Look-ups in named tables: a row name and a column name give one cell, copied from the table.

meve
             vuv    kaned    gabig
fumameg   -6.969   38.798   -0.368
ren      -47.466   40.735   18.533
deso     -36.852    5.813  -69.409
posozi    30.657  -19.370   78.332
norudi   -80.124  -70.396   27.718
sut      -34.844  -69.175  -28.547
verop    -27.305   26.273   37.946
tek      -32.795  -50.922   65.106
niso      83.996  -55.675   -6.114
vavi      38.721  -43.524  -25.961

What is the vuv of norudi in meve?
-80.124
What is the kaned of verop in meve?
26.273
What is the gabig of sut in meve?
-28.547
What is the vuv of posozi in meve?
30.657
What is the vuv of niso in meve?
83.996
What is the kaned of ren in meve?
40.735
What is the kaned of fumameg in meve?
38.798
What is the vuv of vavi in meve?
38.721
What is the gabig of verop in meve?
37.946
What is the kaned of norudi in meve?
-70.396
What is the vuv of fumameg in meve?
-6.969
What is the vuv of verop in meve?
-27.305
What is the gabig of vavi in meve?
-25.961
What is the vuv of deso in meve?
-36.852
What is the gabig of norudi in meve?
27.718
What is the gabig of niso in meve?
-6.114
What is the kaned of vavi in meve?
-43.524
What is the vuv of sut in meve?
-34.844
What is the gabig of tek in meve?
65.106

ponabek:
,tik,gaf,fop,bizorug,zimu,sonab
vel,0.3,0.0,0.2,-0.3,0.0,0.3
ras,0.2,0.2,0.0,-0.4,-0.2,0.0
vuzuzen,0.1,-0.2,0.3,0.4,0.2,0.4
tufil,0.3,-0.3,0.5,-0.1,-0.2,0.4
sosu,0.0,-0.2,0.1,0.0,-0.3,-0.1
zonezo,0.2,0.0,0.1,0.0,0.2,0.3
kuragum,0.2,-0.5,0.3,0.1,-0.3,0.3
sut,-0.2,0.0,0.0,0.7,0.2,0.0
viveve,-0.1,0.1,-0.1,0.3,0.1,-0.2

What is the fop of tufil in ponabek?
0.5
What is the sonab of kuragum in ponabek?
0.3
What is the sonab of zonezo in ponabek?
0.3
What is the bizorug of vel in ponabek?
-0.3
What is the zimu of kuragum in ponabek?
-0.3
What is the zimu of zonezo in ponabek?
0.2
What is the zimu of sosu in ponabek?
-0.3
What is the tik of kuragum in ponabek?
0.2
What is the bizorug of zonezo in ponabek?
0.0
What is the gaf of vel in ponabek?
0.0
What is the tik of tufil in ponabek?
0.3
What is the fop of sut in ponabek?
0.0
What is the bizorug of tufil in ponabek?
-0.1
What is the tik of ras in ponabek?
0.2

kolip:
|  | ruzoze | maf | sezop | ledemev | fupe | rizasi | domodas | zit |
|---|---|---|---|---|---|---|---|---|
| niti | 58 | 67 | 89 | 48 | 28 | 43 | 79 | 28 |
| vir | 62 | 59 | 82 | 56 | 19 | 29 | 96 | 33 |
| fiz | 64 | 57 | 57 | 45 | 31 | 48 | 70 | 48 |
| mokozo | 57 | 64 | 89 | 55 | 42 | 46 | 99 | 13 |
| gezeme | 43 | 44 | 27 | 70 | 44 | 42 | 43 | 66 |
| laf | 62 | 56 | 41 | 69 | 73 | 5 | 87 | 57 |
| luri | 67 | 54 | 68 | 42 | 68 | 64 | 78 | 41 |

domodas of vir: 96
ledemev of vir: 56
fupe of mokozo: 42
sezop of fiz: 57
rizasi of laf: 5
zit of laf: 57
ledemev of fiz: 45
rizasi of luri: 64
fupe of niti: 28
rizasi of vir: 29

voriv.tsv
	berig	batemed	bet	fevar	duzigo	pere	nit
badozun	44218	39451	41349	45913	36961	55056	44637
pez	16425	78881	79570	64841	85715	37529	79144
piduf	29948	63753	74449	63211	66556	66897	80805
mir	17501	74895	49057	36180	49524	59208	36889
pizok	55056	35975	48412	57698	50069	29793	58215
budado	55755	29711	42004	44205	25656	74601	38723
pon	52135	32398	29903	33434	29758	56427	25712
mafe	34276	56299	70523	62305	68244	45598	72488
benut	61525	26389	47628	54269	37825	56991	57904
taluzo	90722	474	5458	28080	18109	7962	12431
vol	55980	31441	20034	31748	35451	24074	19486

What is the berig of benut in voriv?
61525
What is the duzigo of pez in voriv?
85715
What is the nit of pon in voriv?
25712
What is the pere of piduf in voriv?
66897
What is the duzigo of pizok in voriv?
50069
What is the bet of pez in voriv?
79570
What is the berig of badozun in voriv?
44218

fes.tsv
	rinot	magole	mefaze
zizas	686	39	-789
kisomat	796	-40	-547
zadira	-492	43	52
sut	348	-63	-411
faki	-35	-677	-293
mal	202	-256	-334

mefaze of faki: -293
rinot of zadira: -492
mefaze of mal: -334
rinot of mal: 202
mefaze of sut: -411
magole of zizas: 39
magole of kisomat: -40
mefaze of zadira: 52
rinot of sut: 348

tekol =
cols = malipe, difi, kesile, porem, vedudul
bebud: [100, 196, 180, 95, 65]
fikera: [107, 141, 224, 84, 143]
zogogog: [165, 73, 50, 172, 158]
tiza: [146, 63, 161, 127, 211]
reb: [99, 71, 26, 131, 117]
deme: [61, 86, 45, 99, 92]
vit: [122, 47, 147, 114, 208]
seb: [95, 63, 32, 126, 126]
vur: [156, 205, 179, 136, 85]
vubor: [150, 50, 74, 154, 185]
ful: [192, 173, 88, 185, 90]

vubor, kesile => 74
vur, malipe => 156
deme, porem => 99
bebud, malipe => 100
reb, difi => 71
vur, vedudul => 85
reb, malipe => 99
seb, kesile => 32
vit, porem => 114
vit, kesile => 147
deme, difi => 86
vubor, malipe => 150
zogogog, porem => 172
bebud, difi => 196

